Here is a tiny trained network, its code and every weight. The questions are about switching its units off for an input and a target symbol, where a switched-off unit gives its printed mean instead of its output.

import numpy as np


def w(rows, s, z=0):
    codes = np.array(rows[::2]) - 128.0
    scale = np.full(codes.shape[1], s)
    scale[-1] = z or s
    return codes * scale


def norm(h):
    return h / np.sqrt((h * h).mean(-1, keepdims=True) + 1e-5)


def f(y):
    return np.maximum(y, 0)


def softmax(a):
    e = np.exp(a - a.max(-1, keepdims=True))
    return e / e.sum(-1, keepdims=True)


def log_softmax(a):
    a = a - a.max(-1, keepdims=True)
    return a - np.log(np.exp(a).sum(-1, keepdims=True))


def net(x, mask):
    ids = ['εηλμπφ'.index(c) for c in x.split()]
    T = len(ids)
    res = E[ids] + P[:T]
    r = norm(res)
    for j in range(3):
        rows = slice(3 * j, 3 * j + 3)
        q, k, v = (r @ M[0][rows].T for M in (Q, K, V))
        z = softmax(np.where(np.tri(T) > 0, q @ k.T / 3**0.5, -1e9)) @ v
        o = O[0][rows]
        res = res + np.where(mask[j], z, o[:, -1]) @ o[:, :-1]
    y = f(norm(res) @ A[0][:, :-1].T + A[0][:, -1])
    res = res + np.where(mask[3:7], y, B[0][:, -1]) @ B[0][:, :-1]
    return log_softmax(norm(res)[-1] @ U[:, :-1].T + U[:, -1])


Q, K, V, O, A, B = {}, {}, {}, {}, {}, {}
E = w([
[238,69,68],'ε',
[121,17,179],'η',
[130,230,85],'λ',
[218,66,79],'μ',
[254,95,71],'π',
[64,114,106],'φ',
],0.0083)
P = w([
[75,180,155],'0',
[93,236,238],'1',
[31,172,55],'2',
[100,107,162],'3',
[91,2,8],'4',
[78,194,32],'5',
],0.0059)
Q[0] = w([
[183,216,130],'h1',
[146,105,175],'h1',
[220,14,115],'h1',
[90,254,91],'h2',
[152,225,201],'h2',
[133,152,132],'h2',
[90,87,90],'h3',
[163,113,119],'h3',
[161,159,179],'h3',
],0.011)
K[0] = w([
[230,108,79],'h1',
[164,80,150],'h1',
[178,7,198],'h1',
[245,118,228],'h2',
[165,172,46],'h2',
[254,177,155],'h2',
[76,102,41],'h3',
[131,177,97],'h3',
[229,119,50],'h3',
],0.0078)
V[0] = w([
[80,195,76],'h1',
[199,23,77],'h1',
[148,63,82],'h1',
[146,200,148],'h2',
[66,185,188],'h2',
[155,198,108],'h2',
[180,127,155],'h3',
[79,131,2],'h3',
[141,72,144],'h3',
],0.0095)
O[0] = w([
[112,92,57,93],'h1',
[17,127,114,254],'h1',
[204,110,150,190],'h1',
[224,93,125,124],'h2',
[94,167,113,37],'h2',
[136,110,150,153],'h2',
[127,168,150,154],'h3',
[94,3,148,168],'h3',
[115,166,91,129],'h3',
],0.0071,0.0059)
A[0] = w([
[85,1,141,245],'n1',
[79,144,222,23],'n2',
[122,147,203,176],'n3',
[161,156,234,61],'n4',
],0.0099,0.0011)
B[0] = w([
[141,186,148,254],'n1',
[75,51,103,142],'n2',
[123,2,54,146],'n3',
[70,77,131,157],'n4',
],0.0097,0.0098)
U = w([
[202,205,195,248],'ε',
[16,162,86,115],'η',
[207,47,181,130],'λ',
[94,43,129,107],'μ',
[225,168,44,180],'π',
[55,2,21,37],'φ',
],0.0085,0.0017)

Each question gives the input, a string of symbols that net reads in full, and the target symbol t.
The units are the heads (3 rows each of Q, K, V and O) and the neurons (one row each of A and B). Each row of codes is followed by its name. A weight is (code - 128) times the scale printed after its matrix; where a second scale follows, it is the last column's (O, A, B and U).
mask holds one flag per unit, heads first, then neurons. A switched-off unit (its flag False) gives its mean, the last column of its rows in O or B, instead of its output. The means were averaged over made-up inputs and are rounded, as every weight is.
A unit's drop is (log p(t) with every unit on - log p(t) with that unit switched off) / (log p(t) with every unit on - log p(t) with every unit switched off).
The circuit of an input: a set's keep is (log p(t) with only the set's units on - log p(t) with every unit switched off) / (log p(t) with every unit on - log p(t) with every unit switched off). Starting from all 7 units, units are removed one at a time, each time the one whose removal leaves the highest keep (on an exact tie, the one counted first), for as long as the keep stays at least 0.8.
circuit, biggest first: the units of the circuit, biggest drop first
most important unit: the unit with the biggest drop
top k neurons: the k neurons with the biggest drops, biggest first
drop when u is switched off: that unit's drop, to one decimal
input π ε μ, target π: most important unit => n4
input ε ε ε, target ε: top 2 neurons => (n1; n3)
input ε π ε ε, target ε: circuit, biggest first => (n1; h1)
input η μ ε, target η: top 2 neurons => (n1; n3)
input ε π ε π, target ε: circuit, biggest first => (n1; h1)
input φ π λ, target π: top 3 neurons => (n4; n3; n2)
input ε π φ π, target η: circuit, biggest first => (h1; h2)
input π ε ε π, target ε: top 2 neurons => (n1; n2)
input φ η η, target η: drop when h2 is switched off => 2.4
input ε ε η ε ε μ, target η: drop when h1 is switched off => 0.4
input ε φ λ, target φ: drop when h1 is switched off => 0.3
input ε ε π ε η ε, target η: drop when h3 is switched off => 0.1
